Below is a small trained network, with its code and all its weights. Each question gives an input and a class and asks what happens when units are switched off, that is, made to give their printed mean instead of their output.

import numpy as np


def w(rows, s, z=0):
    codes = np.array(rows[::2]) - 128.0
    scale = np.full(codes.shape[1], s)
    scale[-1] = z or s
    return codes * scale


def norm(h):
    return h / np.sqrt((h * h).mean(-1, keepdims=True) + 1e-5)


def f(y):
    return np.maximum(y, 0)


def log_softmax(a):
    a = a - a.max(-1, keepdims=True)
    return a - np.log(np.exp(a).sum(-1, keepdims=True))


def net(x, mask):
    res = np.array(x, float).reshape(1, 7) / 4 @ E
    u = 0
    for l in range(2):
        y = f(norm(res) @ A[l][:, :-1].T + A[l][:, -1])
        res = res + np.where(mask[u : u + 7], y, B[l][:, -1]) @ B[l][:, :-1]
        u += 7
    return log_softmax(norm(res)[-1] @ U[:, :-1].T + U[:, -1])


A, B = {}, {}
E = w([
[117,78,194,201,160,171,155,165,3,91,107],'x0',
[237,62,100,90,45,168,152,109,153,92,65],'x1',
[241,166,129,53,111,182,17,217,16,245,182],'x2',
[184,58,146,176,167,66,129,155,165,177,152],'x3',
[144,158,145,125,131,128,152,124,130,128,127],'x4',
[99,96,95,116,116,128,135,143,115,154,125],'x5',
[138,134,143,109,148,110,129,157,143,101,118],'x6',
],0.0073)
A[0] = w([
[120,154,114,102,91,149,118,94,221,133,121,4],'L0N0',
[104,132,114,150,156,166,192,101,226,76,188,58],'L0N1',
[199,127,77,151,143,106,139,63,137,130,109,202],'L0N2',
[60,165,128,109,138,255,124,148,96,49,79,33],'L0N3',
[70,192,75,54,86,194,110,101,106,57,133,13],'L0N4',
[155,39,183,193,159,144,162,159,182,163,181,207],'L0N5',
[174,63,132,83,70,147,189,103,134,97,70,91],'L0N6',
],0.0082,0.0032)
B[0] = w([
[121,167,119,184,96,100,154,124,103,150,75,195],'L0N0',
[143,119,131,113,119,178,131,147,111,162,113,245],'L0N1',
[131,76,58,105,148,153,139,157,161,144,185,201],'L0N2',
[154,118,111,102,143,70,199,49,98,174,128,222],'L0N3',
[174,69,133,104,222,61,111,100,168,136,152,217],'L0N4',
[149,140,148,86,147,84,164,25,87,159,95,253],'L0N5',
[131,155,136,187,101,102,98,176,121,5,177,232],'L0N6',
],0.011,0.0058)
A[1] = w([
[22,199,165,171,207,101,121,144,133,193,178,4],'L1N0',
[104,133,50,134,169,153,210,107,193,87,72,25],'L1N1',
[18,190,160,177,192,113,153,101,141,144,171,18],'L1N2',
[112,185,74,120,82,89,86,143,254,185,81,112],'L1N3',
[15,47,188,202,123,180,225,75,217,68,61,46],'L1N4',
[53,140,93,135,126,97,154,102,91,149,125,100],'L1N5',
[104,70,181,160,140,125,161,105,220,221,96,40],'L1N6',
],0.0077,0.0026)
B[1] = w([
[173,104,68,121,74,168,183,147,211,41,119,214],'L1N0',
[159,138,150,116,166,132,81,143,140,179,186,215],'L1N1',
[142,104,85,168,77,105,72,145,147,85,132,212],'L1N2',
[48,120,191,181,152,141,171,101,3,110,42,207],'L1N3',
[100,155,136,79,128,179,77,182,111,204,149,253],'L1N4',
[156,147,164,156,123,129,154,142,153,107,84,198],'L1N5',
[166,138,123,76,122,119,100,117,109,122,179,196],'L1N6',
],0.012,0.0071)
U = w([
[149,181,177,11,156,243,21,254,119,252,220,253],'0',
[184,76,125,34,212,2,189,34,176,210,188,23],'1',
[194,76,74,171,37,165,135,230,194,51,159,57],'2',
[62,165,230,200,134,147,222,123,8,172,20,184],'3',
],0.0084,0.0023)

Each question gives the input, the list of numbers given to net, and the class t.
The units are the neurons (one row each of A and B). Each row of codes is followed by its name. A weight is (code - 128) times the scale printed after its matrix; where a second scale follows, it is the last column's (A, B and U).
mask holds one flag per neuron, layer by layer. A switched-off neuron (its flag False) gives its mean, the last column of its row in B, instead of its output. The means were averaged over made-up inputs and are rounded, as every weight is.
A unit's drop is (log p(t) with every unit on - log p(t) with that unit switched off) / (log p(t) with every unit on - log p(t) with every unit switched off).
unit that matters most: the unit with the biggest drop
k most important neurons: the k neurons with the biggest drops, biggest first
top k neurons in layer l: the k neurons of layer l with the biggest drops, biggest first
input [-7,7,-7,-6,-8,-3,4], class 0: 2 most important neurons	(L1N4, L1N1)
input [3,6,5,-2,5,-1,-1], class 2: 3 most important neurons	(L1N4, L0N6, L1N1)
input [-2,5,-6,-8,4,7,-2], class 1: unit that matters most	L0N4
input [-7,-2,-3,-6,-2,8,6], class 3: 2 most important neurons	(L1N3, L0N0)
input [6,0,0,7,-8,-2,3], class 1: top 3 neurons in layer 0	(L0N5, L0N6, L0N0)
input [8,-4,-7,8,2,-6,5], class 1: top 3 neurons in layer 1	(L1N3, L1N6, L1N2)
input [-6,-6,-6,-3,-5,-2,4], class 0: top 2 neurons in layer 1	(L1N4, L1N1)
input [-7,-4,5,-7,-4,-1,-6], class 1: 2 most important neurons	(L0N4, L1N4)
input [-1,-7,-5,4,3,-5,-4], class 2: top 2 neurons in layer 1	(L1N0, L1N2)
input [4,7,-7,2,-4,-5,7], class 0: 2 most important neurons	(L1N4, L1N0)
input [-7,0,0,-6,0,-2,3], class 3: 3 most important neurons	(L1N3, L0N0, L0N5)
input [6,-7,-3,1,7,8,-2], class 2: 2 most important neurons	(L1N0, L1N2)
input [4,1,3,3,3,-6,7], class 3: top 3 neurons in layer 0	(L0N4, L0N2, L0N3)
input [-6,7,3,4,-5,-2,-3], class 2: 2 most important neurons	(L0N6, L0N2)
input [6,-7,-6,-5,8,-1,4], class 2: top 3 neurons in layer 1	(L1N0, L1N2, L1N3)
input [7,-5,4,-4,1,-6,5], class 3: unit that matters most	L0N3
input [-5,-3,6,8,-3,6,-1], class 1: 3 most important neurons	(L1N4, L0N5, L0N1)
input [7,5,2,7,-1,-3,-4], class 1: 2 most important neurons	(L0N5, L1N3)
input [-1,6,0,4,5,-2,-8], class 2: 3 most important neurons	(L0N6, L0N3, L0N4)
input [-2,-8,-3,-5,3,-1,2], class 2: unit that matters most	L1N0
input [-3,6,-4,-7,0,-6,-8], class 1: top 3 neurons in layer 1	(L1N0, L1N2, L1N1)
input [-8,-3,-7,3,1,1,-2], class 3: top 2 neurons in layer 1	(L1N3, L1N5)
input [-5,-4,-5,-1,-7,2,-4], class 0: 3 most important neurons	(L1N4, L1N1, L1N6)
input [3,-6,-8,6,4,2,-3], class 0: 2 most important neurons	(L1N4, L0N3)
input [-8,-8,4,5,-2,0,5], class 2: top 2 neurons in layer 0	(L0N4, L0N3)
